Below is a small trained network, with its code and all its weights. Each question gives an input and a target symbol and asks what happens when units are switched off, that is, made to give their printed mean instead of their output.

import numpy as np


def w(rows, s, z=0):
    codes = np.array(rows[::2]) - 128.0
    scale = np.full(codes.shape[1], s)
    scale[-1] = z or s
    return codes * scale


def f(y):
    return np.maximum(y, 0)


def softmax(a):
    e = np.exp(a - a.max(-1, keepdims=True))
    return e / e.sum(-1, keepdims=True)


def log_softmax(a):
    a = a - a.max(-1, keepdims=True)
    return a - np.log(np.exp(a).sum(-1, keepdims=True))


def net(x, mask):
    ids = ['αβγεζθμξπ'.index(c) for c in x.split()]
    T = len(ids)
    res = E[ids] + P[:T]
    u = 0
    for l in range(2):
        r = res
        for j in range(3):
            rows = slice(2 * j, 2 * j + 2)
            q, k, v = (r @ M[l][rows].T for M in (Q, K, V))
            z = softmax(np.where(np.tri(T) > 0, q @ k.T / 2**0.5, -1e9)) @ v
            o = O[l][rows]
            res = res + np.where(mask[u + j], z, o[:, -1]) @ o[:, :-1]
        u += 3
        y = f(res @ A[l][:, :-1].T + A[l][:, -1])
        res = res + np.where(mask[u : u + 12], y, B[l][:, -1]) @ B[l][:, :-1]
        u += 12
    return log_softmax(res[-1] @ U[:, :-1].T + U[:, -1])


Q, K, V, O, A, B = {}, {}, {}, {}, {}, {}
E = w([
[190,137,129],'α',
[167,157,81],'β',
[6,56,119],'γ',
[108,182,89],'ε',
[128,221,179],'ζ',
[132,203,124],'θ',
[109,136,72],'μ',
[118,197,95],'ξ',
[55,208,83],'π',
],0.017)
P = w([
[137,168,2],'0',
[166,129,200],'1',
[147,137,193],'2',
[134,145,186],'3',
[128,149,184],'4',
[122,151,186],'5',
[120,149,167],'6',
[118,159,171],'7',
],0.0095)
Q[0] = w([
[104,155,129],'L0H1',
[76,155,133],'L0H1',
[92,179,102],'L0H2',
[179,113,180],'L0H2',
[76,86,123],'L0H3',
[163,5,161],'L0H3',
],0.023)
K[0] = w([
[132,59,88],'L0H1',
[125,9,137],'L0H1',
[155,231,84],'L0H2',
[102,86,221],'L0H2',
[42,158,66],'L0H3',
[165,195,23],'L0H3',
],0.014)
V[0] = w([
[223,64,116],'L0H1',
[2,44,134],'L0H1',
[179,151,197],'L0H2',
[204,205,92],'L0H2',
[79,77,72],'L0H3',
[160,107,160],'L0H3',
],0.0094)
O[0] = w([
[199,48,81,57],'L0H1',
[95,117,77,132],'L0H1',
[164,82,202,103],'L0H2',
[254,174,174,255],'L0H2',
[64,135,127,82],'L0H3',
[151,55,139,112],'L0H3',
],0.0084,0.0075)
A[0] = w([
[86,150,185,54],'L0N1',
[114,123,136,61],'L0N2',
[1,29,88,90],'L0N3',
[156,113,203,24],'L0N4',
[118,168,40,99],'L0N5',
[199,68,212,5],'L0N6',
[155,102,10,20],'L0N7',
[47,131,48,220],'L0N8',
[158,204,224,95],'L0N9',
[66,53,104,118],'L0N10',
[155,163,39,226],'L0N11',
[162,180,132,84],'L0N12',
],0.0095,0.0033)
B[0] = w([
[86,82,139,146],'L0N1',
[149,125,125,129],'L0N2',
[203,130,254,158],'L0N3',
[100,112,60,161],'L0N4',
[60,179,131,167],'L0N5',
[111,198,53,172],'L0N6',
[194,103,79,135],'L0N7',
[114,92,61,179],'L0N8',
[154,108,150,248],'L0N9',
[163,74,165,141],'L0N10',
[154,207,139,181],'L0N11',
[132,171,146,193],'L0N12',
],0.0066,0.016)
Q[1] = w([
[12,1,106],'L1H1',
[85,222,106],'L1H1',
[221,123,168],'L1H2',
[51,86,166],'L1H2',
[52,141,146],'L1H3',
[228,90,212],'L1H3',
],0.0082)
K[1] = w([
[113,17,188],'L1H1',
[53,146,63],'L1H1',
[182,204,148],'L1H2',
[184,73,213],'L1H2',
[1,159,167],'L1H3',
[206,181,10],'L1H3',
],0.0085)
V[1] = w([
[228,176,211],'L1H1',
[196,64,1],'L1H1',
[204,63,196],'L1H2',
[163,106,215],'L1H2',
[176,213,141],'L1H3',
[56,37,176],'L1H3',
],0.01)
O[1] = w([
[172,186,137,173],'L1H1',
[183,9,54,75],'L1H1',
[209,97,230,6],'L1H2',
[192,121,217,66],'L1H2',
[144,101,137,237],'L1H3',
[128,132,184,3],'L1H3',
],0.011,0.022)
A[1] = w([
[131,145,122,84],'L1N1',
[131,159,112,37],'L1N2',
[211,197,141,86],'L1N3',
[74,118,71,98],'L1N4',
[161,117,2,149],'L1N5',
[137,187,195,198],'L1N6',
[109,158,86,148],'L1N7',
[86,104,62,4],'L1N8',
[88,145,101,237],'L1N9',
[197,141,59,152],'L1N10',
[107,41,70,25],'L1N11',
[50,138,105,107],'L1N12',
],0.0098,0.0043)
B[1] = w([
[118,114,154,144],'L1N1',
[97,103,164,163],'L1N2',
[85,50,49,189],'L1N3',
[151,111,169,222],'L1N4',
[154,160,180,254],'L1N5',
[147,2,66,180],'L1N6',
[51,158,136,207],'L1N7',
[163,95,153,211],'L1N8',
[142,134,200,203],'L1N9',
[125,161,149,191],'L1N10',
[6,108,98,170],'L1N11',
[196,51,185,218],'L1N12',
],0.0065,0.049)
U = w([
[218,118,157,255],'α',
[163,167,81,202],'β',
[187,62,185,45],'γ',
[175,187,157,98],'ε',
[153,30,82,104],'ζ',
[92,112,2,101],'θ',
[63,74,55,79],'μ',
[80,178,47,18],'ξ',
[136,127,165,215],'π',
],0.0075,0.0035)

Each question gives the input, a string of symbols that net reads in full, and the target symbol t.
The units are the heads (2 rows each of Q, K, V and O) and the neurons (one row each of A and B). Each row of codes is followed by its name. A weight is (code - 128) times the scale printed after its matrix; where a second scale follows, it is the last column's (O, A, B and U).
mask holds one flag per unit, layer by layer, with each layer's heads first. A switched-off unit (its flag False) gives its mean, the last column of its rows in O or B, instead of its output. The means were averaged over made-up inputs and are rounded, as every weight is.
A unit's drop is (log p(t) with every unit on - log p(t) with that unit switched off) / (log p(t) with every unit on - log p(t) with every unit switched off).
The circuit of an input: a set's keep is (log p(t) with only the set's units on - log p(t) with every unit switched off) / (log p(t) with every unit on - log p(t) with every unit switched off). Starting from the 12 units with the biggest drops (on a tie, the unit counted first), units are removed one at a time, each time the one whose removal leaves the highest keep (on an exact tie, the one counted first), for as long as the keep stays at least 0.8.
circuit, biggest first: the units of the circuit, biggest drop first
most important unit: the unit with the biggest drop
top k neurons: the k neurons with the biggest drops, biggest first
top k neurons in layer l: the k neurons of layer l with the biggest drops, biggest first
which heads matter: for each layer, one digit per head in row order, 1 if its drop is at least 0.15 and else 0, layers parted by /
input γ α α, target α: circuit, biggest first -> [L1H1 L1N11]
input β ζ γ β, target β: top neuron in layer 0 -> [L0N11]
input ζ ξ ε ζ μ ζ ξ, target ζ: top 3 neurons in layer 1 -> [L1N3 L1N6 L1N5]
input μ ξ ζ π, target μ: circuit, biggest first -> [L1H1 L1N11 L0H2 L0N8]
input α β ζ θ μ ξ, target α: circuit, biggest first -> [L1H2 L1H1 L1N11]
input θ μ ζ β, target θ: top 2 neurons -> [L1N3 L1N12]
input α β μ μ, target α: which heads matter -> 100 / 110
input ζ μ π, target ζ: top 3 neurons in layer 1 -> [L1N6 L1N3 L1N5]
input ε π ξ γ, target π: which heads matter -> 111 / 100
input γ γ ξ π ξ, target γ: top 2 neurons in layer 0 -> [L0N3 L0N10]
input π α μ ε ε ε, target π: top 3 neurons in layer 1 -> [L1N12 L1N9 L1N4]
input θ μ β θ μ π ξ, target θ: top 2 neurons -> [L1N3 L1N12]
input ξ β α, target ξ: which heads matter -> 100 / 100
input α α ξ γ μ ζ, target ζ: top neuron -> [L1N5]
input π γ ζ ζ ζ ξ α μ, target π: top 2 neurons -> [L1N12 L1N3]
input γ θ α θ ξ ζ π γ, target γ: top 2 neurons -> [L0N3 L1N6]
input μ ζ ζ, target μ: which heads matter -> 010 / 110
input ε ε π ζ α θ ζ, target ε: top 4 neurons -> [L1N3 L1N6 L1N11 L0N6]
input μ ζ β α ε ζ μ ζ, target μ: which heads matter -> 011 / 110
input ζ μ π γ π π μ, target π: which heads matter -> 101 / 100
input ξ β β θ μ, target ξ: most important unit -> L0H1
input β θ π θ ε π π, target β: top 2 neurons -> [L1N12 L1N11]
input ξ ε θ π, target ξ: which heads matter -> 111 / 100
input μ θ θ ξ ε π ε μ, target μ: top 2 neurons in layer 0 -> [L0N8 L0N3]
input ζ μ ζ α ε, target ζ: top 2 neurons in layer 1 -> [L1N3 L1N6]
input ζ μ θ ζ θ, target ζ: top 4 neurons -> [L1N3 L1N6 L1N5 L0N9]
input θ ξ ε ζ θ ζ π μ, target θ: top 2 neurons in layer 1 -> [L1N3 L1N12]
